Below is a small trained network, with its code and all its weights. Each question gives an input and a target symbol and asks what happens when units are switched off, that is, made to give their printed mean instead of their output.

import numpy as np


def w(rows, s, z=0):
    codes = np.array(rows[::2]) - 128.0
    scale = np.full(codes.shape[1], s)
    scale[-1] = z or s
    return codes * scale


def norm(h):
    return h / np.sqrt((h * h).mean(-1, keepdims=True) + 1e-5)


def f(y):
    return np.maximum(y, 0)


def softmax(a):
    e = np.exp(a - a.max(-1, keepdims=True))
    return e / e.sum(-1, keepdims=True)


def log_softmax(a):
    a = a - a.max(-1, keepdims=True)
    return a - np.log(np.exp(a).sum(-1, keepdims=True))


def net(x, mask):
    ids = ['ΔΘΛΠΣΦΩγεζημξψ'.index(c) for c in x.split()]
    T = len(ids)
    res = E[ids] + P[:T]
    u = 0
    for l in range(2):
        q, k, v = (norm(res) @ M[l].T for M in (Q, K, V))
        z = softmax(np.where(np.tri(T) > 0, q @ k.T / 3**0.5, -1e9)) @ v
        res = res + np.where(mask[u], z, O[l][:, -1]) @ O[l][:, :-1]
        u += 1
        y = f(norm(res) @ A[l][:, :-1].T + A[l][:, -1])
        res = res + np.where(mask[u : u + 4], y, B[l][:, -1]) @ B[l][:, :-1]
        u += 4
    return log_softmax(norm(res)[-1] @ U[:, :-1].T + U[:, -1])


Q, K, V, O, A, B = {}, {}, {}, {}, {}, {}
E = w([
[155,176,134,81,117,160,169,63],'Δ',
[187,69,219,128,154,171,108,170],'Θ',
[115,195,94,115,185,74,174,87],'Λ',
[243,87,202,96,122,192,164,157],'Π',
[147,117,158,96,167,87,169,88],'Σ',
[129,166,156,78,170,63,179,82],'Φ',
[117,109,66,202,173,201,82,202],'Ω',
[142,87,162,58,195,47,148,90],'γ',
[140,90,87,148,191,123,22,208],'ε',
[121,163,232,132,124,58,99,183],'ζ',
[155,108,158,134,76,171,6,153],'η',
[148,222,140,88,101,122,26,160],'μ',
[72,158,165,237,75,102,99,122],'ξ',
[90,91,65,186,100,146,38,62],'ψ',
],0.017)
P = w([
[237,127,81,182,84,25,166,150],'0',
[230,253,189,218,164,178,75,1],'1',
[184,112,59,135,38,56,182,169],'2',
[160,153,246,154,200,166,51,26],'3',
[138,97,96,78,54,76,198,157],'4',
[84,179,165,147,203,126,91,81],'5',
[97,96,100,68,58,99,189,173],'6',
[42,137,180,145,196,125,55,150],'7',
[58,88,112,49,63,113,189,191],'8',
[7,125,198,93,185,157,82,142],'9',
[22,88,124,12,57,157,217,213],'10',
],0.012)
Q[0] = w([
[188,200,134,182,151,150,2,80],'L0H1',
[159,200,215,229,180,161,82,24],'L0H1',
[138,139,148,106,221,211,145,106],'L0H1',
],0.019)
K[0] = w([
[233,147,138,168,131,77,134,76],'L0H1',
[251,133,105,177,168,169,181,131],'L0H1',
[144,99,148,88,185,142,200,160],'L0H1',
],0.019)
V[0] = w([
[99,7,69,203,119,156,124,43],'L0H1',
[82,127,146,174,164,157,237,136],'L0H1',
[194,138,33,17,225,181,97,164],'L0H1',
],0.018)
O[0] = w([
[37,175,35,196,155,252,196,146,2],'L0H1',
[167,145,67,213,148,113,243,77,25],'L0H1',
[208,176,146,155,181,122,95,255,64],'L0H1',
],0.013,0.0082)
A[0] = w([
[136,215,169,115,172,129,106,96,158],'L0N1',
[180,97,144,169,115,128,203,132,146],'L0N2',
[140,138,187,195,237,165,54,38,254],'L0N3',
[91,117,186,140,254,128,129,90,178],'L0N4',
],0.03,0.0051)
B[0] = w([
[128,129,106,160,160,111,46,129,217],'L0N1',
[146,182,95,105,87,155,122,137,152],'L0N2',
[184,195,125,217,254,106,87,33,255],'L0N3',
[123,139,138,77,217,139,173,90,198],'L0N4',
],0.025,0.019)
Q[1] = w([
[126,159,82,162,86,125,44,111],'L1H1',
[59,137,246,192,134,115,68,131],'L1H1',
[213,135,108,155,92,94,143,194],'L1H1',
],0.014)
K[1] = w([
[141,60,129,46,148,193,40,111],'L1H1',
[74,156,134,244,1,124,6,176],'L1H1',
[67,145,145,41,201,79,226,220],'L1H1',
],0.0099)
V[1] = w([
[88,141,69,66,189,49,158,154],'L1H1',
[140,123,106,126,182,106,135,96],'L1H1',
[60,213,164,249,71,63,101,149],'L1H1',
],0.02)
O[1] = w([
[113,120,188,211,86,73,187,162,111],'L1H1',
[158,142,174,232,64,156,95,132,254],'L1H1',
[77,125,4,122,132,91,27,87,143],'L1H1',
],0.013,0.0038)
A[1] = w([
[204,203,173,177,205,205,63,95,150],'L1N1',
[164,102,186,84,130,63,121,108,235],'L1N2',
[227,147,160,121,206,85,108,189,4],'L1N3',
[156,184,92,159,172,100,141,249,148],'L1N4',
],0.022,0.0027)
B[1] = w([
[116,124,122,92,253,114,215,127,252],'L1N1',
[106,186,86,152,175,117,188,181,186],'L1N2',
[109,98,189,158,31,182,74,40,213],'L1N3',
[148,32,87,144,138,143,132,167,157],'L1N4',
],0.02,0.033)
U = w([
[154,182,125,144,172,130,62,70,249],'Δ',
[111,101,185,93,193,154,161,102,61],'Θ',
[158,116,71,137,99,92,83,126,185],'Λ',
[188,128,144,73,92,185,121,104,76],'Π',
[169,173,93,98,94,141,127,132,234],'Σ',
[148,212,138,170,76,111,112,128,105],'Φ',
[147,77,65,127,148,130,163,192,90],'Ω',
[137,98,186,190,112,133,179,168,80],'γ',
[106,5,155,142,134,136,86,148,12],'ε',
[96,88,128,107,121,19,181,155,71],'ζ',
[71,139,129,48,155,145,101,204,26],'η',
[128,132,196,101,92,92,35,117,87],'μ',
[76,70,118,89,78,100,128,44,27],'ξ',
[54,190,96,162,113,197,93,153,69],'ψ',
],0.013,0.0014)

Each question gives the input, a string of symbols that net reads in full, and the target symbol t.
The units are the heads (3 rows each of Q, K, V and O) and the neurons (one row each of A and B). Each row of codes is followed by its name. A weight is (code - 128) times the scale printed after its matrix; where a second scale follows, it is the last column's (O, A, B and U).
mask holds one flag per unit, layer by layer, with each layer's heads first. A switched-off unit (its flag False) gives its mean, the last column of its rows in O or B, instead of its output. The means were averaged over made-up inputs and are rounded, as every weight is.
A unit's drop is (log p(t) with every unit on - log p(t) with that unit switched off) / (log p(t) with every unit on - log p(t) with every unit switched off).
The circuit of an input: a set's keep is (log p(t) with only the set's units on - log p(t) with every unit switched off) / (log p(t) with every unit on - log p(t) with every unit switched off). Starting from all 10 units, units are removed one at a time, each time the one whose removal leaves the highest keep (on an exact tie, the one counted first), for as long as the keep stays at least 0.8.
units of the circuit, in order: the units of the circuit, biggest drop first
top k neurons: the k neurons with the biggest drops, biggest first
k most important neurons of layer l: the k neurons of layer l with the biggest drops, biggest first
input Θ Δ Π Σ Σ Σ Π ψ ξ, target ψ: top 3 neurons => L0N3, L1N1, L1N3
input ψ ε Σ Ω Θ Π γ Π ξ ξ γ, target ξ: most important neuron of layer 1 => L1N1
input ζ Π ζ Δ Π ζ ψ ψ Π η Σ, target η: units of the circuit, in order => L0N3, L1N3, L0H1, L1N1
input Θ Π ε Λ Π Π Π Λ ξ ζ Π, target ξ: units of the circuit, in order => L0H1, L0N3
input γ η η Ω ζ, target η: units of the circuit, in order => L0N3, L1N3, L0H1
input ζ ζ Ω ζ Ω ψ η, target ψ: units of the circuit, in order => L0H1, L0N3
input Σ μ Θ Π ε ζ ε γ Σ, target ε: units of the circuit, in order => L0H1, L0N3, L1N4, L1N3
input ζ Π Ω Π Δ Σ Ω, target Ω: 2 most important neurons of layer 1 => L1N4, L1N3
input Θ η γ, target η: units of the circuit, in order => L0H1, L0N3, L1N1, L1N2
input Σ Π Π η Ω Π γ ξ Δ Θ ζ, target ζ: units of the circuit, in order => L0N3, L0H1, L1N2
input Π γ Π μ Π, target μ: units of the circuit, in order => L0H1, L0N3, L1N1
input Ω Λ Λ Π Δ Π Θ, target Π: top 4 neurons => L0N2, L0N3, L1N1, L0N4
input ξ Θ ζ Π Σ, target ζ: 3 most important neurons of layer 1 => L1N3, L1N2, L1N1
input γ Φ γ Π ζ, target ζ: units of the circuit, in order => L0N3, L1N2, L0H1
input Θ γ μ Π ε Θ Λ, target ε: top 2 neurons => L0N3, L1N4
input Ω ζ ε, target ζ: top 2 neurons => L0N3, L1N3
input ξ γ ψ Ω η η Δ Ω Π, target Ω: units of the circuit, in order => L0H1, L0N3, L1N4
input γ Δ η ε ε ε Δ ζ Π ζ Δ, target ζ: top 3 neurons => L0N3, L1N3, L1N2
input ξ ζ ψ ζ η ζ Θ, target η: 2 most important neurons of layer 1 => L1N3, L1N2
input Π Φ Π γ Δ μ ζ, target μ: top 2 neurons => L0N3, L1N1
